Here is a tiny trained network, its code and every weight. The questions are about switching its units off for an input and a target symbol, where a switched-off unit gives its printed mean instead of its output.

import numpy as np


def w(rows, s, z=0):
    codes = np.array(rows[::2]) - 128.0
    scale = np.full(codes.shape[1], s)
    scale[-1] = z or s
    return codes * scale


def norm(h):
    return h / np.sqrt((h * h).mean(-1, keepdims=True) + 1e-5)


def f(y):
    return np.maximum(y, 0)


def softmax(a):
    e = np.exp(a - a.max(-1, keepdims=True))
    return e / e.sum(-1, keepdims=True)


def log_softmax(a):
    a = a - a.max(-1, keepdims=True)
    return a - np.log(np.exp(a).sum(-1, keepdims=True))


def net(x, mask):
    ids = ['γδηθμστψω'.index(c) for c in x.split()]
    T = len(ids)
    res = E[ids] + P[:T]
    u = 0
    for l in range(3):
        q, k, v = (norm(res) @ M[l].T for M in (Q, K, V))
        z = softmax(np.where(np.tri(T) > 0, q @ k.T / 4**0.5, -1e9)) @ v
        res = res + np.where(mask[u], z, O[l][:, -1]) @ O[l][:, :-1]
        u += 1
        y = f(norm(res) @ A[l][:, :-1].T + A[l][:, -1])
        res = res + np.where(mask[u : u + 4], y, B[l][:, -1]) @ B[l][:, :-1]
        u += 4
    return log_softmax(norm(res)[-1] @ U[:, :-1].T + U[:, -1])


Q, K, V, O, A, B = {}, {}, {}, {}, {}, {}
E = w([
[140,68,96],'γ',
[98,127,78],'δ',
[94,69,43],'η',
[109,137,82],'θ',
[185,10,170],'μ',
[65,62,106],'σ',
[99,130,89],'τ',
[252,45,177],'ψ',
[140,48,177],'ω',
],0.0016)
P = w([
[110,189,179],'0',
[162,5,175],'1',
[172,5,167],'2',
[181,16,142],'3',
[201,18,119],'4',
[224,32,104],'5',
[215,33,87],'6',
[223,40,83],'7',
[225,29,66],'8',
[221,40,56],'9',
[214,35,56],'10',
[205,33,44],'11',
[216,35,38],'12',
],0.0017)
Q[0] = w([
[97,18,118],'L0H0',
[81,4,145],'L0H0',
[143,219,246],'L0H0',
[180,241,139],'L0H0',
],0.0041)
K[0] = w([
[91,219,179],'L0H0',
[94,251,170],'L0H0',
[139,79,2],'L0H0',
[150,25,73],'L0H0',
],0.0053)
V[0] = w([
[153,144,63],'L0H0',
[130,4,98],'L0H0',
[143,148,54],'L0H0',
[132,169,56],'L0H0',
],0.004)
O[0] = w([
[145,40,139,59],'L0H0',
[4,91,160,254],'L0H0',
[143,68,153,47],'L0H0',
[167,76,179,23],'L0H0',
],0.0033,0.0019)
A[0] = w([
[33,226,214,1],'L0N0',
[157,231,226,131],'L0N1',
[44,75,162,137],'L0N2',
[232,133,251,8],'L0N3',
],0.0022,0.0057)
B[0] = w([
[13,10,138,128],'L0N0',
[136,63,141,142],'L0N1',
[151,92,163,248],'L0N2',
[209,19,255,128],'L0N3',
],0.0054,0.0013)
Q[1] = w([
[187,146,115],'L1H0',
[77,160,228],'L1H0',
[174,70,4],'L1H0',
[65,188,253],'L1H0',
],0.0042)
K[1] = w([
[180,173,138],'L1H0',
[194,30,91],'L1H0',
[50,238,96],'L1H0',
[201,2,130],'L1H0',
],0.0043)
V[1] = w([
[125,54,95],'L1H0',
[159,95,70],'L1H0',
[69,204,74],'L1H0',
[104,102,251],'L1H0',
],0.0029)
O[1] = w([
[207,117,88,244],'L1H0',
[181,182,107,224],'L1H0',
[118,157,251,79],'L1H0',
[86,40,107,44],'L1H0',
],0.0026,0.0011)
A[1] = w([
[196,51,254,114],'L1N0',
[167,77,164,153],'L1N1',
[139,155,124,2],'L1N2',
[7,167,52,162],'L1N3',
],0.0035,0.0056)
B[1] = w([
[100,213,155,184],'L1N0',
[85,167,117,252],'L1N1',
[3,100,59,128],'L1N2',
[123,186,203,222],'L1N3',
],0.0057,0.002)
Q[2] = w([
[2,43,153],'L2H0',
[208,230,99],'L2H0',
[76,33,128],'L2H0',
[69,169,166],'L2H0',
],0.0056)
K[2] = w([
[254,215,110],'L2H0',
[62,2,139],'L2H0',
[159,248,168],'L2H0',
[190,108,52],'L2H0',
],0.0048)
V[2] = w([
[122,59,148],'L2H0',
[4,171,141],'L2H0',
[87,206,97],'L2H0',
[118,129,102],'L2H0',
],0.0036)
O[2] = w([
[150,122,205,62],'L2H0',
[2,58,132,251],'L2H0',
[64,93,48,229],'L2H0',
[150,103,134,129],'L2H0',
],0.0031,0.0011)
A[2] = w([
[107,194,177,29],'L2N0',
[221,197,139,3],'L2N1',
[95,84,255,209],'L2N2',
[165,184,73,41],'L2N3',
],0.0039,0.002)
B[2] = w([
[167,176,2,143],'L2N0',
[184,227,194,151],'L2N1',
[186,184,194,252],'L2N2',
[46,73,153,170],'L2N3',
],0.0042,0.002)
U = w([
[52,235,2,73],'γ',
[188,148,113,29],'δ',
[202,30,249,77],'η',
[215,167,118,47],'θ',
[34,99,243,40],'μ',
[86,101,144,207],'σ',
[198,165,111,36],'τ',
[124,6,31,165],'ψ',
[107,235,220,254],'ω',
],0.0061,0.0057)

Each question gives the input, a string of symbols that net reads in full, and the target symbol t.
The units are the heads (4 rows each of Q, K, V and O) and the neurons (one row each of A and B). Each row of codes is followed by its name. A weight is (code - 128) times the scale printed after its matrix; where a second scale follows, it is the last column's (O, A, B and U).
mask holds one flag per unit, layer by layer, with each layer's heads first. A switched-off unit (its flag False) gives its mean, the last column of its rows in O or B, instead of its output. The means were averaged over made-up inputs and are rounded, as every weight is.
A unit's drop is (log p(t) with every unit on - log p(t) with that unit switched off) / (log p(t) with every unit on - log p(t) with every unit switched off).
The circuit of an input: a set's keep is (log p(t) with only the set's units on - log p(t) with every unit switched off) / (log p(t) with every unit on - log p(t) with every unit switched off). Starting from the 12 units with the biggest drops (on a tie, the unit counted first), units are removed one at a time, each time the one whose removal leaves the highest keep (on an exact tie, the one counted first), for as long as the keep stays at least 0.8.
units of the circuit, in order: the units of the circuit, biggest drop first
k most important neurons: the k neurons with the biggest drops, biggest first
top k neurons in layer l: the k neurons of layer l with the biggest drops, biggest first
drop of u: that unit's drop, to one decimal
input η θ γ γ σ μ γ ψ η σ τ η θ, target η: units of the circuit, in order => L0H0; L2H0; L1H0
input γ γ τ, target γ: 2 most important neurons => L2N2; L2N0
input ψ ω η η μ ψ τ τ δ η η ψ τ, target ψ: units of the circuit, in order => L0H0; L1N0
input γ σ θ, target γ: units of the circuit, in order => L0H0; L2H0
input η ψ γ θ μ θ μ η γ δ, target η: units of the circuit, in order => L0H0; L2H0; L1H0
input η θ γ σ γ γ γ γ, target η: most important neuron => L2N2
input γ γ δ, target γ: 2 most important neurons => L2N2; L2N0
input γ γ γ η γ ψ ψ γ γ η μ μ, target γ: top 2 neurons in layer 1 => L1N0; L1N1
input η τ η η η, target η: units of the circuit, in order => L1H0; L0H0; L2H0
input ω θ μ ψ γ θ μ η, target ω: 2 most important neurons => L1N3; L2N2
input γ τ η, target γ: top 2 neurons in layer 2 => L2N2; L2N0
input ω τ η γ δ θ μ θ γ γ μ, target ω: 2 most important neurons => L1N0; L2N2
input ψ δ τ γ, target ψ: top 2 neurons in layer 0 => L0N1; L0N2
input γ τ γ η δ μ ω ψ, target γ: top neuron in layer 1 => L1N3
input γ γ η γ η σ, target γ: 2 most important neurons => L2N2; L0N2
input γ σ θ γ θ ω σ ω γ γ γ μ, target γ: 2 most important neurons => L1N0; L2N2
input γ γ γ σ, target γ: top 2 neurons in layer 2 => L2N2; L2N0
input η δ η θ θ, target η: drop of L0H0 => 0.6
input η η γ σ θ γ ψ δ, target η: drop of L2H0 => 0.5
input η η τ δ η γ γ μ τ, target η: drop of L2H0 => 0.5
